Here is a tiny trained network, its code and every weight. The questions are about switching its units off for an input and a target symbol, where a switched-off unit gives its printed mean instead of its output.

import numpy as np


def w(rows, s, z=0):
    codes = np.array(rows[::2]) - 128.0
    scale = np.full(codes.shape[1], s)
    scale[-1] = z or s
    return codes * scale


def f(y):
    return y / 2 * (1 + np.tanh(0.7978845608 * (y + 0.044715 * y**3)))


def softmax(a):
    e = np.exp(a - a.max(-1, keepdims=True))
    return e / e.sum(-1, keepdims=True)


def log_softmax(a):
    a = a - a.max(-1, keepdims=True)
    return a - np.log(np.exp(a).sum(-1, keepdims=True))


def net(x, mask):
    ids = ['ΔΨγεθτ'.index(c) for c in x.split()]
    T = len(ids)
    res = E[ids] + P[:T]
    u = 0
    for l in range(2):
        q, k, v = (res @ M[l].T for M in (Q, K, V))
        z = softmax(np.where(np.tri(T) > 0, q @ k.T / 2**0.5, -1e9)) @ v
        res = res + np.where(mask[u], z, O[l][:, -1]) @ O[l][:, :-1]
        u += 1
        y = f(res @ A[l][:, :-1].T + A[l][:, -1])
        res = res + np.where(mask[u : u + 16], y, B[l][:, -1]) @ B[l][:, :-1]
        u += 16
    return log_softmax(res[-1] @ U[:, :-1].T + U[:, -1])


Q, K, V, O, A, B = {}, {}, {}, {}, {}, {}
E = w([
[86,141,78,169,252,101,185],'Δ',
[106,221,55,235,87,78,50],'Ψ',
[143,98,169,63,148,252,77],'γ',
[126,146,48,91,178,149,25],'ε',
[140,125,77,46,91,115,186],'θ',
[203,87,136,10,131,32,195],'τ',
],0.014)
P = w([
[101,152,192,137,196,126,155],'0',
[84,140,113,82,185,51,105],'1',
[121,198,111,92,126,80,153],'2',
[158,172,80,98,122,118,162],'3',
[199,136,67,109,128,155,154],'4',
[255,100,55,136,121,206,140],'5',
],0.0072)
Q[0] = w([
[170,123,91,130,123,101,131],'L0H1',
[111,87,135,254,151,89,173],'L0H1',
],0.0081)
K[0] = w([
[99,171,78,111,132,73,164],'L0H1',
[2,178,180,210,192,141,116],'L0H1',
],0.0081)
V[0] = w([
[108,179,84,130,131,1,216],'L0H1',
[95,128,200,48,253,177,185],'L0H1',
],0.0051)
O[0] = w([
[121,249,180,94,110,150,103,254],'L0H1',
[75,148,167,123,141,128,3,146],'L0H1',
],0.0076,0.0051)
A[0] = w([
[215,174,65,119,152,142,150,150],'L0N1',
[152,157,179,90,145,115,101,88],'L0N2',
[254,154,140,127,96,128,77,131],'L0N3',
[91,115,162,86,167,145,92,254],'L0N4',
[189,136,153,133,158,110,134,113],'L0N5',
[93,121,189,215,86,131,74,185],'L0N6',
[44,150,126,90,96,110,76,179],'L0N7',
[193,86,86,102,118,74,129,149],'L0N8',
[137,111,147,144,94,124,138,72],'L0N9',
[75,153,97,206,180,122,192,109],'L0N10',
[138,140,115,95,145,177,110,185],'L0N11',
[221,148,128,95,142,91,147,127],'L0N12',
[90,128,242,108,62,150,175,171],'L0N13',
[223,120,187,93,132,78,187,147],'L0N14',
[168,112,115,86,101,125,226,168],'L0N15',
[191,167,126,129,96,94,139,93],'L0N16',
],0.0098,0.0035)
B[0] = w([
[59,161,132,119,168,195,137,254],'L0N1',
[141,122,94,100,59,73,123,155],'L0N2',
[78,84,163,91,177,139,143,190],'L0N3',
[193,156,141,172,55,216,151,191],'L0N4',
[65,71,144,152,44,136,129,129],'L0N5',
[148,52,165,84,230,56,4,138],'L0N6',
[209,204,92,104,113,56,108,201],'L0N7',
[86,48,80,2,89,137,156,166],'L0N8',
[151,69,127,156,100,180,71,110],'L0N9',
[35,109,201,214,130,61,35,162],'L0N10',
[112,228,117,76,139,143,161,193],'L0N11',
[140,87,129,40,96,168,111,198],'L0N12',
[183,166,74,102,94,88,141,143],'L0N13',
[95,90,145,61,124,97,182,179],'L0N14',
[101,96,160,40,194,134,169,212],'L0N15',
[51,130,169,161,163,129,193,185],'L0N16',
],0.0064,0.0077)
Q[1] = w([
[145,116,175,187,109,25,188],'L1H1',
[117,84,165,253,157,163,83],'L1H1',
],0.006)
K[1] = w([
[226,93,253,168,9,94,78],'L1H1',
[179,244,135,212,104,115,87],'L1H1',
],0.0049)
V[1] = w([
[120,212,89,225,184,160,58],'L1H1',
[168,160,2,115,203,169,176],'L1H1',
],0.0051)
O[1] = w([
[129,91,89,192,170,197,201,2],'L1H1',
[246,166,85,155,190,21,149,194],'L1H1',
],0.012,0.008)
A[1] = w([
[109,81,138,165,202,33,77,116],'L1N1',
[217,42,50,110,165,113,207,134],'L1N2',
[42,210,177,119,22,86,60,34],'L1N3',
[124,76,186,165,84,232,80,55],'L1N4',
[150,216,134,132,214,119,184,169],'L1N5',
[117,65,186,177,204,40,78,135],'L1N6',
[48,80,43,146,174,205,211,34],'L1N7',
[181,179,87,148,99,72,58,190],'L1N8',
[95,191,124,142,190,44,90,2],'L1N9',
[115,94,128,70,91,229,170,136],'L1N10',
[138,68,83,92,110,57,157,98],'L1N11',
[108,149,236,112,65,68,87,128],'L1N12',
[155,43,199,87,112,254,188,110],'L1N13',
[79,59,185,131,110,171,228,64],'L1N14',
[204,91,90,119,99,106,72,102],'L1N15',
[110,144,96,134,59,144,205,143],'L1N16',
],0.0073,0.0033)
B[1] = w([
[106,89,204,161,145,63,166,136],'L1N1',
[43,77,132,182,103,147,28,151],'L1N2',
[101,78,88,174,75,162,94,249],'L1N3',
[166,130,212,109,92,61,214,138],'L1N4',
[133,128,132,127,158,164,131,237],'L1N5',
[64,98,254,64,110,44,118,135],'L1N6',
[148,123,93,59,92,123,101,171],'L1N7',
[128,150,228,157,169,88,128,232],'L1N8',
[185,70,146,166,146,149,114,206],'L1N9',
[167,126,166,162,89,127,137,136],'L1N10',
[138,192,128,193,146,205,180,192],'L1N11',
[128,125,91,204,156,133,102,248],'L1N12',
[168,29,116,248,113,192,127,132],'L1N13',
[92,105,180,50,155,68,143,137],'L1N14',
[148,180,85,90,158,167,129,158],'L1N15',
[133,135,109,72,138,149,162,129],'L1N16',
],0.007,0.014)
U = w([
[52,94,216,151,195,69,89,135],'Δ',
[118,113,114,137,146,99,96,2],'Ψ',
[161,89,132,146,122,139,110,108],'γ',
[75,160,1,172,177,202,92,143],'ε',
[165,195,142,82,136,94,118,188],'θ',
[101,105,98,131,105,96,47,118],'τ',
],0.0071,0.0041)

Each question gives the input, a string of symbols that net reads in full, and the target symbol t.
The units are the heads (2 rows each of Q, K, V and O) and the neurons (one row each of A and B). Each row of codes is followed by its name. A weight is (code - 128) times the scale printed after its matrix; where a second scale follows, it is the last column's (O, A, B and U).
mask holds one flag per unit, layer by layer, with each layer's heads first. A switched-off unit (its flag False) gives its mean, the last column of its rows in O or B, instead of its output. The means were averaged over made-up inputs and are rounded, as every weight is.
A unit's drop is (log p(t) with every unit on - log p(t) with that unit switched off) / (log p(t) with every unit on - log p(t) with every unit switched off).
The circuit of an input: a set's keep is (log p(t) with only the set's units on - log p(t) with every unit switched off) / (log p(t) with every unit on - log p(t) with every unit switched off). Starting from the 12 units with the biggest drops (on a tie, the unit counted first), units are removed one at a time, each time the one whose removal leaves the highest keep (on an exact tie, the one counted first), for as long as the keep stays at least 0.8.
circuit, biggest first: the units of the circuit, biggest drop first
unit that matters most: the unit with the biggest drop
top k neurons: the k neurons with the biggest drops, biggest first
k most important neurons of layer l: the k neurons of layer l with the biggest drops, biggest first
drop when u is switched off: that unit's drop, to one decimal
input Ψ Ψ ε, target ε: unit that matters most : L1H1
input θ Δ Δ, target ε: circuit, biggest first : L1H1; L1N8
input Δ θ Δ, target ε: 2 most important neurons of layer 0 : L0N10; L0N4
input ε ε Ψ γ, target ε: circuit, biggest first : L1H1; L1N8
input θ Ψ θ θ ε Δ, target Δ: circuit, biggest first : L0N10; L1N6
input θ θ θ τ θ θ, target τ: circuit, biggest first : L1H1; L0N14; L1N3; L0N8
input θ θ θ Ψ, target Δ: top 2 neurons : L0N4; L0N6
input τ Ψ γ θ θ γ, target θ: 2 most important neurons of layer 0 : L0N10; L0N11
input θ Ψ Ψ γ, target γ: circuit, biggest first : L1H1; L0N4; L1N13; L1N10
input γ θ τ θ γ, target τ: top 2 neurons : L1N3; L0N14
input γ Δ Ψ τ θ γ, target τ: 2 most important neurons of layer 1 : L1N3; L1N12
input θ ε θ Δ, target Δ: top 2 neurons : L0N10; L1N6
input ε Ψ τ θ, target τ: top 2 neurons : L1N3; L0N14
input θ Δ θ Ψ, target Δ: unit that matters most : L0N6
input Ψ θ Δ Ψ γ, target γ: 3 most important neurons of layer 1 : L1N13; L1N4; L1N10
input θ θ τ Δ ε, target τ: top 2 neurons : L1N3; L0N14
input Ψ Δ Ψ, target ε: top 2 neurons : L0N10; L1N8
input Ψ ε θ θ ε, target θ: top 2 neurons : L0N10; L1N8
input θ θ τ, target τ: drop when L1N16 is switched off : 0.0
input ε γ ε, target ε: drop when L1H1 is switched off : 2.3
input θ Ψ Ψ, target ε: drop when L1N8 is switched off : 0.3
input θ Δ Ψ ε ε γ, target ε: top neuron : L0N11
